Below is a small trained network, with its code and all its weights. Each question gives an input and a target symbol and asks what happens when units are switched off, that is, made to give their printed mean instead of their output.

import numpy as np


def w(rows, s, z=0):
    codes = np.array(rows[::2]) - 128.0
    scale = np.full(codes.shape[1], s)
    scale[-1] = z or s
    return codes * scale


def f(y):
    return np.maximum(y, 0)


def softmax(a):
    e = np.exp(a - a.max(-1, keepdims=True))
    return e / e.sum(-1, keepdims=True)


def log_softmax(a):
    a = a - a.max(-1, keepdims=True)
    return a - np.log(np.exp(a).sum(-1, keepdims=True))


def net(x, mask):
    ids = ['ΓΔΛΣΦΩαβεζημξπτψ'.index(c) for c in x.split()]
    T = len(ids)
    res = E[ids] + P[:T]
    u = 0
    for l in range(2):
        q, k, v = (res @ M[l].T for M in (Q, K, V))
        z = softmax(np.where(np.tri(T) > 0, q @ k.T / 2**0.5, -1e9)) @ v
        res = res + np.where(mask[u], z, O[l][:, -1]) @ O[l][:, :-1]
        u += 1
        y = f(res @ A[l][:, :-1].T + A[l][:, -1])
        res = res + np.where(mask[u : u + 8], y, B[l][:, -1]) @ B[l][:, :-1]
        u += 8
    return log_softmax(res[-1] @ U[:, :-1].T + U[:, -1])


Q, K, V, O, A, B = {}, {}, {}, {}, {}, {}
E = w([
[169,159,126,131],'Γ',
[101,124,85,155],'Δ',
[142,72,127,153],'Λ',
[134,93,155,110],'Σ',
[91,125,190,86],'Φ',
[99,59,114,182],'Ω',
[42,118,82,105],'α',
[136,150,96,7],'β',
[80,121,112,213],'ε',
[136,124,137,74],'ζ',
[85,89,212,171],'η',
[36,16,109,100],'μ',
[123,99,164,115],'ξ',
[123,85,206,168],'π',
[117,226,75,103],'τ',
[103,133,182,179],'ψ',
],0.021)
P = w([
[155,173,232,254],'0',
[112,218,114,107],'1',
[161,175,120,125],'2',
[86,36,124,114],'3',
[143,122,84,117],'4',
[163,85,44,68],'5',
],0.0057)
Q[0] = w([
[2,151,166,106],'L0H0',
[107,39,22,185],'L0H0',
],0.0056)
K[0] = w([
[138,137,148,254],'L0H0',
[161,219,213,102],'L0H0',
],0.0042)
V[0] = w([
[254,77,68,191],'L0H0',
[66,77,106,189],'L0H0',
],0.0098)
O[0] = w([
[254,223,134,1,2],'L0H0',
[212,123,53,233,139],'L0H0',
],0.0081,0.0067)
A[0] = w([
[123,100,174,138,185],'L0N0',
[122,95,79,153,205],'L0N1',
[141,111,180,144,242],'L0N2',
[177,86,247,91,251],'L0N3',
[126,172,107,121,128],'L0N4',
[94,136,93,191,173],'L0N5',
[165,134,153,168,123],'L0N6',
[104,145,72,142,140],'L0N7',
],0.014,0.0032)
B[0] = w([
[84,96,73,91,201],'L0N0',
[164,176,184,79,219],'L0N1',
[105,39,59,48,188],'L0N2',
[118,169,81,66,190],'L0N3',
[3,141,156,176,140],'L0N4',
[196,31,142,48,247],'L0N5',
[158,166,46,180,149],'L0N6',
[166,127,167,192,181],'L0N7',
],0.0064,0.011)
Q[1] = w([
[94,64,190,149],'L1H0',
[254,95,148,209],'L1H0',
],0.004)
K[1] = w([
[204,170,45,1],'L1H0',
[12,182,111,48],'L1H0',
],0.0057)
V[1] = w([
[254,118,97,249],'L1H0',
[146,181,58,92],'L1H0',
],0.0074)
O[1] = w([
[184,70,116,154,2],'L1H0',
[254,203,61,20,100],'L1H0',
],0.011,0.0085)
A[1] = w([
[126,77,130,108,255],'L1N0',
[97,112,99,78,226],'L1N1',
[78,162,164,123,122],'L1N2',
[135,142,247,111,91],'L1N3',
[127,193,203,113,49],'L1N4',
[138,115,54,175,107],'L1N5',
[224,174,128,120,117],'L1N6',
[123,59,145,125,181],'L1N7',
],0.012,0.0024)
B[1] = w([
[159,255,17,147,223],'L1N0',
[172,207,221,193,253],'L1N1',
[163,5,177,16,219],'L1N2',
[146,30,230,82,155],'L1N3',
[71,181,144,203,153],'L1N4',
[55,191,92,138,152],'L1N5',
[118,62,141,54,153],'L1N6',
[185,130,127,160,233],'L1N7',
],0.0055,0.014)
U = w([
[247,137,232,91,206],'Γ',
[226,96,178,133,183],'Δ',
[182,88,112,33,9],'Λ',
[110,170,97,74,254],'Σ',
[69,2,158,112,131],'Φ',
[188,48,92,39,82],'Ω',
[113,95,198,248,126],'α',
[50,134,149,80,50],'β',
[231,76,153,125,15],'ε',
[147,149,202,82,103],'ζ',
[122,72,167,175,100],'η',
[104,122,105,242,89],'μ',
[36,174,102,139,246],'ξ',
[130,128,84,74,186],'π',
[62,41,126,66,87],'τ',
[23,138,4,147,71],'ψ',
],0.0068,0.0036)

Each question gives the input, a string of symbols that net reads in full, and the target symbol t.
The units are the heads (2 rows each of Q, K, V and O) and the neurons (one row each of A and B). Each row of codes is followed by its name. A weight is (code - 128) times the scale printed after its matrix; where a second scale follows, it is the last column's (O, A, B and U).
mask holds one flag per unit, layer by layer, with each layer's heads first. A switched-off unit (its flag False) gives its mean, the last column of its rows in O or B, instead of its output. The means were averaged over made-up inputs and are rounded, as every weight is.
A unit's drop is (log p(t) with every unit on - log p(t) with that unit switched off) / (log p(t) with every unit on - log p(t) with every unit switched off).
The circuit of an input: a set's keep is (log p(t) with only the set's units on - log p(t) with every unit switched off) / (log p(t) with every unit on - log p(t) with every unit switched off). Starting from the 12 units with the biggest drops (on a tie, the unit counted first), units are removed one at a time, each time the one whose removal leaves the highest keep (on an exact tie, the one counted first), for as long as the keep stays at least 0.8.
units of the circuit, in order: the units of the circuit, biggest drop first
k most important neurons: the k neurons with the biggest drops, biggest first
k most important neurons of layer l: the k neurons of layer l with the biggest drops, biggest first
drop of u: that unit's drop, to one decimal
input α μ Φ, target α: units of the circuit, in order -> L0H0; L1H0
input Φ β μ ζ, target Φ: units of the circuit, in order -> L1H0; L0H0; L1N2; L0N5
input Φ α ε, target Φ: units of the circuit, in order -> L1H0; L0H0; L0N5
input Γ β π, target Σ: most important neuron of layer 0 -> L0N3
input ε Λ Φ, target Ω: 3 most important neurons -> L1N1; L0N6; L1N6
input β Φ τ, target β: units of the circuit, in order -> L0H0; L1H0; L1N2
input μ α μ α Λ, target μ: 3 most important neurons of layer 1 -> L1N2; L1N0; L1N5
input β Φ τ α Φ, target Φ: units of the circuit, in order -> L0H0; L1N3
input Φ Φ η α β α, target Φ: 2 most important neurons -> L0N1; L0N2
input μ μ π, target μ: units of the circuit, in order -> L0H0; L1N2; L0N6
input α η α, target α: units of the circuit, in order -> L0H0; L1H0; L0N7
input α μ Φ μ, target α: 2 most important neurons -> L1N7; L1N0
input Φ Φ Φ, target Φ: 2 most important neurons -> L1N2; L1N3
input Φ Φ Λ, target Φ: most important neuron of layer 0 -> L0N3
input β Σ β, target β: 2 most important neurons of layer 1 -> L1N4; L1N7
input Φ Φ Φ α Δ, target Φ: drop of L0N0 -> 0.0
input Φ Φ Σ Γ, target Φ: drop of L1N0 -> 0.1
input Ω ζ Φ, target Ω: drop of L1N1 -> 0.2
